In the rows, 128 means zero.
Each row is followed by its class.
[117 134 140  92 105 118 155 125 136  80 130 121 132 197  83 178 147 119
 205  97 127  91 145 109 101  68 122 129 107  82 120 123 124 115 123 100
 114 125 131 207 170 128 116 157 115 123  87] => (130)
[127 141 130  95 100 112 198  98 135  40 146 131 129 183  90 149 144 127
 210 123 115  90 123 125 117  96 118 131 132  78  94 121 135 123 119 119
 153 131 147 205 159 137  99 167  70 140 121] => (130)
[157 108 189 152 150 123  78  92  92 133 111  85 141 115 126 123 119 114
 147  67 135 140 156 115 128 130 147 128 126  76 112 150 145  92 140  87
 138 123  95 104 111 151 100 172 137 176 114] => (83)
[145 110 192 148 143 123  76  92 107 165 120 103 140 126 112 121 106 123
 145  79 115 143 144 107 113 106 162 117 135  62  97 146 138  94 128  88
 131 102 108 101 129 160 100 175 124 170 105] => (120)
[188  88 188 128 149 124 149 117  80 135 103  94 123 122 104 124 115 100
 133 120 137 123 145 133  70 128 141 138  94  93 139 135 140  81 116  69
 111 158 128  78 147 184 117 125 146 156 110] => (83)
[120 139 144  98 112 121 149 133 147 114 159 129 119 195  91 189 161 112
 196  95 146  87 151  93 123  50 131 109 129  93  73 131 132 112 132  97
 144 132 120 202 152 107 118 159  91 123  94] => (131)
[189  77 204 126 137 115 139 114  78 184 121  98 130 139 111 123 127 107
 112 126 152 134 147 136  76 107 150 138 104  82 118 135 137  89 101  57
 115 149 133  78 155 179 122 116 130 147 112] => (131)
[150 131 142  81 112 130 171 136 129 108 127 135 135 191  80 160 147 110
 232 135 113  85 117 136  87  43 158 105 126  99  98 146 137 113 138 144
 163 161 135 187 146 130 129 146 115 139 116] => (30)
[146 112 197 141 142 123  76  93 110 151 132  96 143 125 113 117 107 126
 153  75 120 143 137 117 125 104 165 113 131  58  97 157 149  96 142  97
 142 114 108 108 120 155  99 180 125 173 114] => (120)
[119 137 120  86 111 123 149 133 147 123 148 141 118 199  79 178 147 109
 202 103 126  71 147 100 121  55 134 114 121  90  86 130 122 113 139 119
 134 129 125 195 154 113 118 162 109 115  90] => (30)
[102 133 114  89 104 121 143 143 153  80 143 136 128 183  88 189 152 130
 202 109 124  90 136  93  98  62 124 113 125  82  98 127 111 102 143 111
 127 120 135 198 172 120 134 165  92 119  82] => (162)
[113 139 135 131 111 132 152 124 121  71 102  98 112 191  74 165 135 124
 208 130 136 110 127  95  88  71 147 143 100 110  94 116 126  71 117  91
  98 118 147 203 159 145 146 160 101 174  90] => (62)
[147 132 135 104 107 113 178 102 130  75 154 131 127 188 103 157 155 127
 209 118 119  95 135 113 140 102 126 127 134  99  88 130 134 110 121 106
 168 129 133 192 148 124 109 162  62 128 125] => (131)
[103 142 132  93 103 123 165 130 158  92 147 122 113 192  84 178 134 114
 202  97 131  92 147  91 110  49 122 122 115  93  85 127 128 100 140  90
 123 126 125 200 164 126 113 161  96 136  84] => (62)
[169  76 191 113 133 111 151 113  93 143 102 100 122 129 106 131 122 113
 124 130 135 126 131 122  70 123 141 125 111  89 132 137 123  77 131  74
 108 152 127  66 176 191 130 121 113 146 103] => (162)
[140  90 182 130 157 109 118  90  52 137  91  78 125 117 109 157 103 102
 139  48 104 144 148 120 115 116 149 149 138  96 155 148 106  76 116  84
 121 135 106  76 132 160 111 136 114 175 122] => (13)
[122 131 138 118 108 124 143 133  91  92 103 104 124 185  75 169 127 127
 216 116 120  99 116 107  98  79 149 140 110  96 121 119 122  83 140  98
  87 115 142 198 159 146 145 156 122 168  94] => (13)
[140 126 148  77 113 123 180 137 129  59 124 128 129 172  86 171 150 119
 235 126 103  90  98 117  70  53 150  98 126 110 113 153 126  95 148 139
 163 163 129 194 166 133 144 146  92 144 106] => (162)
[132  98 193 129 146 106 121  93  65 137 100  81 121 121 102 153 102 105
 132  51 112 139 144 121 114 103 145 145 144  85 125 152 112  79 123  80
 107 139 108  82 138 160 105 143 115 174 114] => (13)
[132  97 191 129 153 114 118  86  65 117  91  77 131 140 105 152 106 108
 128  49 109 142 149 126  91 114 142 159 127  84 125 140 116  77  97  77
 105 132 122  82 144 160  93 143 107 186 119] => (130)
[130 128 137  83 109 115 200  99 125  38 146 133 116 185  93 153 140 129
 221 123 117  92 121 109 131  88 127 120 129  92 102 115 115 113 126 116
 153 121 144 202 153 140 112 163  74 122 117] => (138)
[111 139 127 121 115 134 150 117  95  79  96 101 111 191  79 166 127 124
 208 127 115 100 131  94  89  91 144 153 102 118 124 110 122  64 120  90
  98 116 143 187 165 141 139 152 107 170  97] => (62)
[124 112 185 106 139 133 115  97  56 121 112  61 125 148 143 140 105 136
 139  89 104 146 133  98 149 117 146 140 126  84  83 140 139 103 130  87
 116 118 121 111 151 164 105 148 112 157 124] => (138)
[142 129 161  80 107 124 182 133 122  70 119 115 146 186  89 161 142 122
 222 119 116  95 104 139  70  57 148 110 114  96 117 128 140 112 140 123
 127 157 142 193 156 139 127 146 108 158 114] => (130)
[173  80 223 112 131 114 150 103  88 143 109  92 135 134 101 118 120 113
 118 114 144 135 128 151  67 111 147 133  95  70 140 131 135 104 118  75
  98 151 136  89 156 189 114 128 137 153 107] => (130)
[179  84 184 122 147 131 145 113  66 134  98  93 130 122 111 126 115 109
 127 126 134 124 140 131  69 136 139 143  90  97 146 129 139  83 122  69
  99 150 131  73 153 185 121 126 146 151 106] => (83)
[146 128 165  81 105 123 189 127 129  59 113 126 148 187  85 157 149 114
 221 133 125  98 101 149  73  64 147 111 112  95 121 133 140 119 139 129
 134 168 142 197 153 139 125 134 116 146 121] => (130)
[125 135 148 118 109 127 149 119 101  65  93 103 124 198  72 166 141 126
 206 121 124 101 115 113  73  82 141 155 103  89 111 111 130  78 117  98
  80 118 149 206 166 145 133 158 113 166  99] => (130)
[112 112 163 114 139 131 101 104  72 115 114  61 131 142 147 144 109 145
 145  94  89 144 129  95 147 126 146 131 131  92  79 159 137  97 133  89
 132 116 116 115 162 158 117 152  93 168 114] => (162)
[119 138 128  89 120 124 159 130 130  85 141 127 113 192  84 183 146 118
 208  96 131  77 150  86 126  56 133 110 119  86  96 110 112 103 127 102
 139 122 121 207 163 124 130 160 107 115  87] => (138)
[124 126 174 123 148 140 111 111  87 141 120  73 124 155 135 139 100 130
 146  92  71 138 133  92 141 128 152 123 123 106  76 155 156 102 131  93
 120 117 117 104 152 162 101 146 103 163 120] => (120)
[131 139 151 115 114 126 142 117  99 102 108 104 115 192  73 179 146 112
 209 116 135  94 123  98  91  77 149 151 119 109  86 133 134  67 110  92
 121 131 133 198 157 125 135 155  93 161 100] => (131)
[142 137 153  91 126 135 171 133 119  59 121 118 135 174  88 169 144 118
 243 118 110  92 113 122  77  62 146 110 112 115  93 150 151 103 141 130
 151 162 127 208 146 128 129 153 120 151 105] => (83)
[176  80 202 125 147 125 141 116  89 138 107  96 129 126 103 127 115 112
 135 120 141 132 142 136  64 116 140 140  95  91 129 132 147  89 120  75
 105 149 131  90 150 187 119 133 143 153 100] => (83)
[132 124 183 124 138 136  98 105  64 166 117  55 123 150 147 142 106 123
 126  88 117 143 140 105 154 132 152 137 133 100  64 164 157 101 118  63
 130 128 112  98 142 152  97 136 100 169 130] => (131)
[158 104 202 151 146 121  82  92 111 156 124 104 140 128 113 111 118 120
 145  74 118 148 135 112 119 103 164 112 135  71 101 150 144  98 133 102
 141 116 101 101 125 160 105 171 121 174 112] => (120)
[153  92 202 149 146 124  66  92  79 141 121  85 140 128 135 115 111 134
 145  62 142 149 148 119 137  89 169 122 138  49 111 125 128  99 133  87
 133 103 105 116 110 161 112 183 133 173 121] => (138)
[116 144 132 123 110 131 151 115 108  71  93 101 109 192  69 168 131 113
 208 127 129 100 132  92  89  84 142 153 100 108  99 119 125  63 119  84
  97 124 138 197 162 139 134 153 106 170  93] => (62)
[129 140 135  86  97 111 194 102 114  63 139 123 119 170  93 156 135 119
 223 121 105  88 127 120 154 104 129 114 140  89 127 124 121 124 141 110
 167 130 130 198 153 141 112 160  79 136 112] => (13)
[189  75 208 135 140 116 127 112  79 181 118  92 137 142 112 128 131 117
 119 116 146 143 151 131  85 106 146 138 105  86 118 133 137  80 108  56
 109 139 129  75 156 177 127 126 127 150 110] => (131)
[144 107 170 143 166 124 114 101  70 120  98  87 115 119 114 150 110 105
 134  52 105 133 154 115  91 124 139 152 134 113 115 137 125  75 107  88
 114 144 113  76 126 149 104 145 118 180 122] => (83)
[132  99 181 143 158 114 130  87  91 128  89  81 116 133 107 142 112  95
 124  63 121 156 154 110  89  99 148 147 133 112 125 132  99  73  93  81
 111 145 113  72 139 164 111 138 101 182 117] => (62)
[180  78 197 117 145 113 151 107  60 170 102  91 130 125  99 124 107 111
 127 119 130 129 138 135  90 121 149 128 102  81 161 128 122  91 126  66
 104 147 121  77 166 196 128 119 150 148 102] => (13)
[187  77 190 114 137 113 140 106  78 182 105 103 127 141  96 117 113 103
 117 136 131 121 148 132  84 116 145 144  98  83 134 128 129  86 115  77
  99 146 133  69 159 183 115 125 138 143 105] => (30)
[133 104 168 140 171 122 119  99  73 117  97  87 115 123 111 162 111 101
 141  45 115 138 152 110  88 122 138 155 134 107 123 138 121  64 112  88
 109 141 122  72 128 150 104 152 108 180 126] => (83)
[111 136 119  83 109 121 153 133 149 127 139 139 118 197  78 183 140 109
 195 103 124  68 145 101 115  57 134 113 123  91  97 123 114 107 137 114
 121 126 123 185 156 117 117 167 104 116  80] => (30)
[111 132 134  81 109 123 158 126 131  77 142 129 118 187  87 186 147 122
 199  98 133  87 142  90 114  45 126 117 121  78 100 109 110 107 135 106
 122 121 127 204 162 122 126 164 105 110  86] => (138)
[182  84 196 133 143 119 140 113  94 159 115 108 126 141  98 117 121 115
 126 128 118 129 137 115  66 109 152 124  97  88 125 130 137  89 112  80
 100 139 131  83 168 191 124 127 127 143  99] => (120)
[179  74 199 122 139 113 141 113  88 131 108  99 122 124 103 131 124 122
 125 124 131 128 131 120  70 117 146 129 105  78 135 139 128  76 124  83
 111 152 129  82 173 190 133 138 112 141  96] => (162)
[129 134 124 121 124 133 147 129 103  53  95 107 116 181  79 176 136 122
 214 119 123  95 117 103  71  94 135 161 101 111 116 113 138  69 127 106
  86 136 146 201 153 138 136 163 118 163  99] => (83)
[117 132 137 109 122 131 153 117  85  70 103 106 109 193  69 171 130 119
 218 121 128  89 119  89  92  65 150 155 113  98  89 109 122  62 110  97
 110 119 141 208 169 141 143 155 110 160  96] => (138)
[127 146 130 119 125 135 148 127 107  71  99 103 110 181  70 172 130 113
 216 121 126  87 116  98  74  88 138 156 106 108  92 121 144  64 122  98
  99 135 136 209 158 139 133 161 117 173  90] => (83)
[134 104 163 138 165 126 115  99  91 137 102 106 126 140  99 152  98 107
 147  66  88 143 147 109  86 112 157 144 134  95 105 139 116  80  92  89
 124 123 127  79 137 159  96 146 107 173 121] => (120)
[138 135 159  82 112 123 179 133 119  89 132 118 138 172  82 167 139 116
 246 111 113  93 107 132 107  50 159  92 130 100 108 158 136 117 156 126
 168 157 122 202 148 137 136 145 117 147 108] => (13)
[108 140 127 100 106 117 159 140 135 109 139 121 118 180  84 185 134 112
 208  91 121  81 144  97 131  62 130 115 127  92 106 126 115 110 148  94
 119 119 119 198 160 130 129 157 117 124  87] => (13)
[146 127 154  86 110 118 183 133 114  91 117 118 138 172  86 165 136 112
 238 116 114  95 109 126  97  59 154  99 125 103 124 149 129 113 152 122
 145 156 124 194 153 143 137 139 119 143 109] => (13)
[134  86 168 134 165 112 115 102  80 108  95  90 124 125 114 163 112 110
 144  55  99 141 149 107  90 117 152 145 145 103 125 147 102  63 105  93
 130 138 119  71 139 155 114 142  79 174 124] => (162)
[128 100 173 138 159 109 119  91  58 145  98  74 118 115 110 154 100 103
 134  44 110 138 148 112 119 114 155 144 150  97 119 142 102  77 117  73
 112 133 110  70 130 162 113 143 112 181 123] => (13)
[109 137 116  92 108 119 157 143 157  89 147 138 121 184  82 188 151 123
 201 105 131  82 131  83  95  61 122 115 134  88  80 127 122  91 148 107
 127 130 131 190 182 125 131 163  84 123  80] => (162)
[117 131 135 118 109 117 152 126  94  86  97 108 118 189  72 173 131 123
 218 115 112  95 115 104  99  84 143 150 117 108 124 117 118  74 138  99
  87 119 136 202 164 145 144 152 119 165  94] => (13)
[122 125 172 127 136 138 119 105  80 132 107  52 121 147 139 135 104 128
 134  99 102 153 146  97 141 123 140 142 117 106  84 147 148  97 126  78
 115 127 119 105 153 166 107 141 105 175 120] => (62)
[122 123 173 132 135 136 118 103  81 129 112  53 115 143 146 132 108 129
 127  90 106 152 139  97 148 118 143 132 122 114  89 146 148 101 135  80
 113 132 116 103 150 164 115 142 100 172 124] => (62)
[133 146 150  89 111 134 179 135 137  75 122 116 128 182  85 162 142 117
 223 136 121 103 121 124  84  55 150 103 114 118 101 141 138 106 136 117
 150 164 131 195 151 133 131 137 111 145 104] => (62)
[122 123 165 123 146 137 106 103  80 142 122  72 129 146 139 138 100 136
 148  90  78 136 136  92 144 123 152 117 127  95  78 155 157 103 131  91
 131 119 114 102 154 160 104 151 104 166 119] => (120)
[116 144 142  90 105 121 200 102 151  52 142 124 112 183  89 154 141 123
 213 131 115 105 126 112 118  85 124 115 123 107 100 125 124 109 130 115
 152 129 136 199 153 138 109 163  65 140 106] => (62)
[123 142 129 125 121 131 151 125 105  60  95 106 111 180  70 173 139 112
 222 120 121  86 125 100  72  93 135 153 107 121 105 123 132  64 125 106
  99 132 138 196 153 137 139 160 114 174  98] => (83)
[117 142 124  86 104 120 156 128 140 116 142 141 112 199  77 179 149 107
 193 107 118  69 148  95 123  59 125 120 125  89  76 129 125 106 142 114
 121 130 124 190 160 110 112 157 102 117  90] => (30)
[144 106 175 141 167 126 115 103  95 130 105 100 121 136  97 158 105 102
 153  57  92 134 151 107  89 112 160 136 136 103 109 152 128  70 102  98
 138 137 115  75 131 157  99 146  96 171 123] => (120)
[131 101 178 132 161 118 121  96  92 137 107 102 118 133 102 150 105 103
 140  58  94 137 144 105  87 104 152 137 139 104 121 144 118  77 107 100
 111 138 118  69 139 155 103 148 101 166 121] => (120)
[136 138 144  95  99 114 180 105 136  82 158 127 123 184 100 158 162 125
 204 130 136 100 130 116 128  88 123 123 139  92  85 130 136 107 129 105
 160 129 137 192 148 124 110 160  61 131 121] => (131)
[135 132 147  83 112 130 165 150 145  73 130 129 141 176  89 169 150 127
 239 136 123  98  97 132  64  46 160  92 139  95  92 153 140 101 152 140
 171 163 136 194 156 138 141 148  93 154 109] => (162)
[112 140 130 121 111 136 149 125 116  88 104 102 112 197  74 162 132 120
 210 135 132 106 125 100  87  75 146 153 101 112 103 117 130  74 121  92
 104 121 145 200 167 146 143 150 112 168  98] => (62)
[106 146 128  95 110 125 160 137 165  97 154 143 118 193  82 183 155 120
 201 107 113  84 136  81 111  65 127  98 120 101  82 122 131 107 153 115
 120 118 130 187 165 120 124 159  96 117  85] => (120)
[149 134 137  92 121 135 172 144 130  72 117 127 140 178  90 165 140 112
 239 131 117  91 119 131  66  69 143 115 115 112 105 138 151 106 139 127
 149 162 132 198 145 135 124 140 122 156 113] => (83)
[126 139 135  94  92 109 182 111 134  65 150 124 125 171  97 157 135 130
 219 112 109  99 116 122 149  97 131 122 142  84 101 127 125 127 153 110
 147 122 140 206 142 142 115 167  77 137 116] => (13)
[178  82 194 128 149 120 150 116 101 162 110 114 130 143  91 121 116 108
 140 133 116 131 140 124  66 114 154 120  93  95 140 133 131  86 109  81
 114 140 135  77 167 192 126 122 140 145 102] => (120)
[135 100 181 128 159 121 123 100  97 134 103 102 124 135 101 155 104 101
 141  69  98 137 143 109  84 108 155 137 131  94 111 149 122  76 105  96
 119 134 119  76 136 160  97 143  96 167 118] => (120)
[100 143 119  92 108 124 152 142 156  80 150 133 114 183  87 189 146 122
 211 103 125  82 135  90 111  62 131 105 137  89  82 131 119 101 147 107
 145 126 132 197 166 121 129 164  81 130  88] => (162)
[123 141 123 131 124 136 144 124 102  58  99 108 115 181  69 167 134 119
 219 130 127  88 120 101  71  89 136 152 103 120  98 124 139  64 120 101
 103 123 136 205 155 137 138 158 116 177  92] => (83)
[121 135 145 109 109 128 156 116  97  65  94 100 128 197  72 165 139 121
 206 121 126  92 112 112  76  86 141 151  99  97 113 114 129  77 122  98
  86 124 143 199 168 143 133 154 111 169  97] => (130)
[119 111 165 113 132 135  99 116  84 117 109  69 131 145 142 152 103 140
 142 100 100 142 130 105 132 131 146 132 131  85  81 158 147  99 140  90
 131 124 122 110 154 163 105 147  85 175 119] => (162)
[135  96 189 133 152 116 115  91  74 120  95  83 135 136 111 153 108 114
 128  48 111 140 154 131  94 114 145 150 130  83 128 133 116  87 103  82
 104 136 124  78 136 158  96 148 107 176 125] => (130)
